Below are the code and all the weights of a small trained network. Each question names an input and a class and asks about switching units off, where a switched-off unit gives its printed mean instead of its output.

import numpy as np


def w(rows, s, z=0):
    codes = np.array(rows[::2]) - 128.0
    scale = np.full(codes.shape[1], s)
    scale[-1] = z or s
    return codes * scale


def f(y):
    return y / 2 * (1 + np.tanh(0.7978845608 * (y + 0.044715 * y**3)))


def log_softmax(a):
    a = a - a.max(-1, keepdims=True)
    return a - np.log(np.exp(a).sum(-1, keepdims=True))


def net(x, mask):
    res = np.array(x, float).reshape(1, 5) / 4 @ E
    y = f(res @ A[0][:, :-1].T + A[0][:, -1])
    res = res + np.where(mask, y, B[0][:, -1]) @ B[0][:, :-1]
    return log_softmax(res[-1] @ U[:, :-1].T + U[:, -1])


A, B = {}, {}
E = w([
[63,33,126],'x0',
[128,129,128],'x1',
[159,133,26],'x2',
[127,127,127],'x3',
[247,65,155],'x4',
],0.011)
A[0] = w([
[191,136,96,104],'n0',
[92,128,197,145],'n1',
[117,137,76,128],'n2',
[116,62,105,199],'n3',
[80,103,135,125],'n4',
[138,227,183,216],'n5',
[55,101,157,109],'n6',
[225,141,71,113],'n7',
[106,187,77,253],'n8',
[206,156,119,104],'n9',
[112,128,53,108],'n10',
[69,186,62,55],'n11',
[181,37,171,155],'n12',
[148,250,199,61],'n13',
[202,83,124,67],'n14',
[113,105,33,148],'n15',
[48,119,176,128],'n16',
[117,200,112,81],'n17',
[80,191,80,125],'n18',
[135,159,193,83],'n19',
[115,49,89,189],'n20',
],0.014,0.0061)
B[0] = w([
[145,203,24,186],'n0',
[193,231,132,199],'n1',
[117,69,218,154],'n2',
[71,166,211,195],'n3',
[72,211,131,173],'n4',
[217,2,155,231],'n5',
[88,164,70,203],'n6',
[111,152,10,231],'n7',
[78,147,233,222],'n8',
[72,164,42,198],'n9',
[153,72,177,164],'n10',
[163,97,129,198],'n11',
[221,50,188,246],'n12',
[193,110,240,208],'n13',
[88,167,141,204],'n14',
[158,30,173,187],'n15',
[54,207,39,221],'n16',
[145,40,108,168],'n17',
[162,63,201,205],'n18',
[254,83,172,158],'n19',
[130,170,198,203],'n20',
],0.0061,0.011)
U = w([
[124,129,250,244],'0',
[165,13,157,202],'1',
[96,210,107,4],'2',
],0.014,0.0011)

Each question gives the input, the list of numbers given to net, and the class t.
The units are the neurons (one row each of A and B). Each row of codes is followed by its name. A weight is (code - 128) times the scale printed after its matrix; where a second scale follows, it is the last column's (A, B and U).
mask holds one flag per neuron, in row order. A switched-off neuron (its flag False) gives its mean, the last column of its row in B, instead of its output. The means were averaged over made-up inputs and are rounded, as every weight is.
A unit's drop is (log p(t) with every unit on - log p(t) with that unit switched off) / (log p(t) with every unit on - log p(t) with every unit switched off).
The circuit of an input: a set's keep is (log p(t) with only the set's units on - log p(t) with every unit switched off) / (log p(t) with every unit on - log p(t) with every unit switched off). Starting from the 12 units with the biggest drops (on a tie, the unit counted first), units are removed one at a time, each time the one whose removal leaves the highest keep (on an exact tie, the one counted first), for as long as the keep stays at least 0.8.
circuit, biggest first: the units of the circuit, biggest drop first
most important unit: the unit with the biggest drop
k most important neurons: the k neurons with the biggest drops, biggest first
drop of u: that unit's drop, to one decimal
input [4,4,7,-4,-2], class 0: circuit, biggest first -> [n20, n8]
input [5,-2,0,6,6], class 0: circuit, biggest first -> [n3, n20]
input [-6,0,2,7,-2], class 1: circuit, biggest first -> [n5, n17]
input [-2,4,1,-6,-8], class 1: most important unit -> n17
input [-2,-4,-8,-5,2], class 1: circuit, biggest first -> [n5, n8]
input [6,5,-3,7,6], class 0: circuit, biggest first -> [n3, n20]
input [2,-8,2,5,0], class 0: circuit, biggest first -> [n5, n7]
input [3,6,8,7,0], class 0: 3 most important neurons -> [n5, n20, n3]
input [1,2,-5,-6,-3], class 2: 2 most important neurons -> [n16, n12]
input [-7,5,2,2,-6], class 1: 2 most important neurons -> [n5, n17]
input [5,-8,8,8,-6], class 0: drop of n5 -> 0.2
input [6,2,-6,0,6], class 0: drop of n5 -> 0.1
input [-4,-2,8,7,-2], class 1: drop of n1 -> 0.0
input [-7,-7,0,-2,1], class 1: most important neuron -> [n5]
